Below are the code and all the weights of a small trained network. Each question names an input and a class and asks about switching units off, where a switched-off unit gives its printed mean instead of its output.

import numpy as np


def w(rows, s, z=0):
    codes = np.array(rows[::2]) - 128.0
    scale = np.full(codes.shape[1], s)
    scale[-1] = z or s
    return codes * scale


def norm(h):
    return h / np.sqrt((h * h).mean(-1, keepdims=True) + 1e-5)


def f(y):
    return np.maximum(y, 0)


def log_softmax(a):
    a = a - a.max(-1, keepdims=True)
    return a - np.log(np.exp(a).sum(-1, keepdims=True))


def net(x, mask):
    res = np.array(x, float).reshape(1, 4) / 4 @ E
    u = 0
    for l in range(2):
        y = f(norm(res) @ A[l][:, :-1].T + A[l][:, -1])
        res = res + np.where(mask[u : u + 7], y, B[l][:, -1]) @ B[l][:, :-1]
        u += 7
    return log_softmax(norm(res)[-1] @ U[:, :-1].T + U[:, -1])


A, B = {}, {}
E = w([
[122,196,183,129,161,21,154,99,85,84,102],'x0',
[56,55,233,39,161,158,83,57,181,64,152],'x1',
[185,164,180,210,69,150,30,8,135,174,170],'x2',
[11,143,131,108,2,120,121,194,155,142,102],'x3',
],0.0076)
A[0] = w([
[137,194,166,132,150,55,109,153,163,139,95,8],'0.n0',
[77,154,161,123,65,89,173,126,149,122,116,20],'0.n1',
[76,181,123,170,100,141,55,70,72,104,90,61],'0.n2',
[69,255,195,122,136,70,163,89,87,98,109,28],'0.n3',
[93,193,109,131,77,128,98,120,107,115,149,108],'0.n4',
[95,141,128,75,40,131,89,164,106,147,76,3],'0.n5',
[182,66,98,151,74,144,163,160,227,197,175,44],'0.n6',
],0.0089,0.0049)
B[0] = w([
[165,87,137,148,83,168,240,92,76,81,151,167],'0.n0',
[76,61,123,175,132,38,56,112,151,170,104,183],'0.n1',
[103,153,216,83,166,150,197,123,134,209,26,206],'0.n2',
[220,2,181,156,41,78,200,207,89,95,200,254],'0.n3',
[29,190,100,207,107,165,66,125,180,191,187,191],'0.n4',
[68,71,83,221,186,117,61,255,165,207,136,184],'0.n5',
[117,90,152,105,82,113,221,69,96,112,179,208],'0.n6',
],0.0082,0.0058)
A[1] = w([
[227,128,103,150,254,132,133,90,76,110,158,18],'1.n0',
[136,83,61,34,148,89,170,235,153,76,15,97],'1.n1',
[192,208,228,218,56,191,45,95,162,145,183,95],'1.n2',
[119,53,77,86,67,254,110,141,140,150,172,4],'1.n3',
[138,231,43,189,33,107,175,185,102,187,79,63],'1.n4',
[187,196,62,176,90,145,122,150,65,108,119,10],'1.n5',
[66,98,233,25,77,130,39,155,184,88,112,157],'1.n6',
],0.0083,0.0034)
B[1] = w([
[33,81,95,193,90,136,54,211,205,164,182,221],'1.n0',
[114,200,152,138,103,123,137,62,86,219,54,238],'1.n1',
[79,165,89,80,150,94,188,165,71,152,38,254],'1.n2',
[202,99,211,196,87,7,200,163,57,107,124,203],'1.n3',
[182,105,153,58,187,202,43,68,184,15,183,230],'1.n4',
[108,144,152,82,110,117,158,82,141,49,126,164],'1.n5',
[197,160,58,110,164,193,84,100,159,72,188,239],'1.n6',
],0.011,0.0078)
U = w([
[189,66,205,169,67,72,221,138,60,106,176,223],'0',
[38,97,100,200,147,129,36,193,201,197,157,255],'1',
[189,177,107,51,171,192,80,71,157,23,172,14],'2',
[93,238,146,82,156,134,174,80,66,247,3,4],'3',
],0.012,0.00099)

Each question gives the input, the list of numbers given to net, and the class t.
The units are the neurons (one row each of A and B). Each row of codes is followed by its name. A weight is (code - 128) times the scale printed after its matrix; where a second scale follows, it is the last column's (A, B and U).
mask holds one flag per neuron, layer by layer. A switched-off neuron (its flag False) gives its mean, the last column of its row in B, instead of its output. The means were averaged over made-up inputs and are rounded, as every weight is.
A unit's drop is (log p(t) with every unit on - log p(t) with that unit switched off) / (log p(t) with every unit on - log p(t) with every unit switched off).
The circuit of an input: a set's keep is (log p(t) with only the set's units on - log p(t) with every unit switched off) / (log p(t) with every unit on - log p(t) with every unit switched off). Starting from the 12 units with the biggest drops (on a tie, the unit counted first), units are removed one at a time, each time the one whose removal leaves the highest keep (on an exact tie, the one counted first), for as long as the keep stays at least 0.8.
circuit, biggest first: the units of the circuit, biggest drop first
unit that matters most: the unit with the biggest drop
k most important neurons: the k neurons with the biggest drops, biggest first
k most important neurons of layer l: the k neurons of layer l with the biggest drops, biggest first
drop of u: that unit's drop, to one decimal
input [-3,-6,7,-4], class 3: circuit, biggest first => 1.n2
input [2,5,4,-5], class 1: 2 most important neurons => 1.n0; 1.n4
input [-8,8,0,-1], class 0: 2 most important neurons => 1.n3; 1.n4
input [3,-4,7,6], class 3: 4 most important neurons => 1.n2; 0.n2; 1.n0; 1.n6
input [-7,1,-8,5], class 3: 2 most important neurons => 1.n1; 0.n3
input [2,3,1,-2], class 2: 4 most important neurons => 1.n3; 1.n6; 0.n0; 0.n6
input [5,6,-7,-8], class 1: 2 most important neurons => 1.n0; 1.n2
input [1,7,0,-8], class 1: 2 most important neurons of layer 1 => 1.n0; 1.n4
input [-8,-6,-6,0], class 0: 2 most important neurons => 1.n3; 0.n6
input [-8,-8,3,1], class 0: 3 most important neurons => 1.n3; 0.n6; 1.n6
input [6,8,-4,6], class 2: 3 most important neurons => 1.n6; 1.n0; 1.n3
input [5,7,-4,-1], class 2: 2 most important neurons => 1.n6; 1.n3
input [-6,2,7,4], class 3: 2 most important neurons => 1.n2; 0.n3
input [3,7,-7,-7], class 1: unit that matters most => 1.n0
input [6,-7,0,8], class 1: 2 most important neurons of layer 1 => 1.n3; 1.n6
input [3,2,4,-2], class 3: 3 most important neurons => 1.n2; 1.n3; 0.n6
input [-8,-8,-7,5], class 0: 4 most important neurons => 1.n3; 0.n6; 1.n6; 1.n2
input [-2,-8,-8,-2], class 2: 4 most important neurons of layer 1 => 1.n4; 1.n2; 1.n5; 1.n3
input [6,-3,-8,-3], class 3: 2 most important neurons => 1.n1; 1.n3
input [-2,8,-5,3], class 2: circuit, biggest first => 1.n6
input [1,-7,2,-7], class 1: 2 most important neurons of layer 1 => 1.n0; 1.n6
input [0,8,3,5], class 2: 2 most important neurons => 1.n6; 1.n0
input [-8,7,3,1], class 0: 2 most important neurons of layer 1 => 1.n3; 1.n4
input [6,-5,-8,-1], class 3: 3 most important neurons of layer 1 => 1.n1; 1.n3; 1.n6
input [3,-8,-6,7], class 2: 2 most important neurons of layer 1 => 1.n4; 1.n0
input [-8,3,6,-5], class 0: 2 most important neurons of layer 1 => 1.n3; 1.n1
input [4,-8,-5,2], class 2: circuit, biggest first => 1.n4
input [0,6,-8,-6], class 3: 2 most important neurons of layer 1 => 1.n1; 1.n4
input [0,6,-4,2], class 2: drop of 1.n6 => 5.3
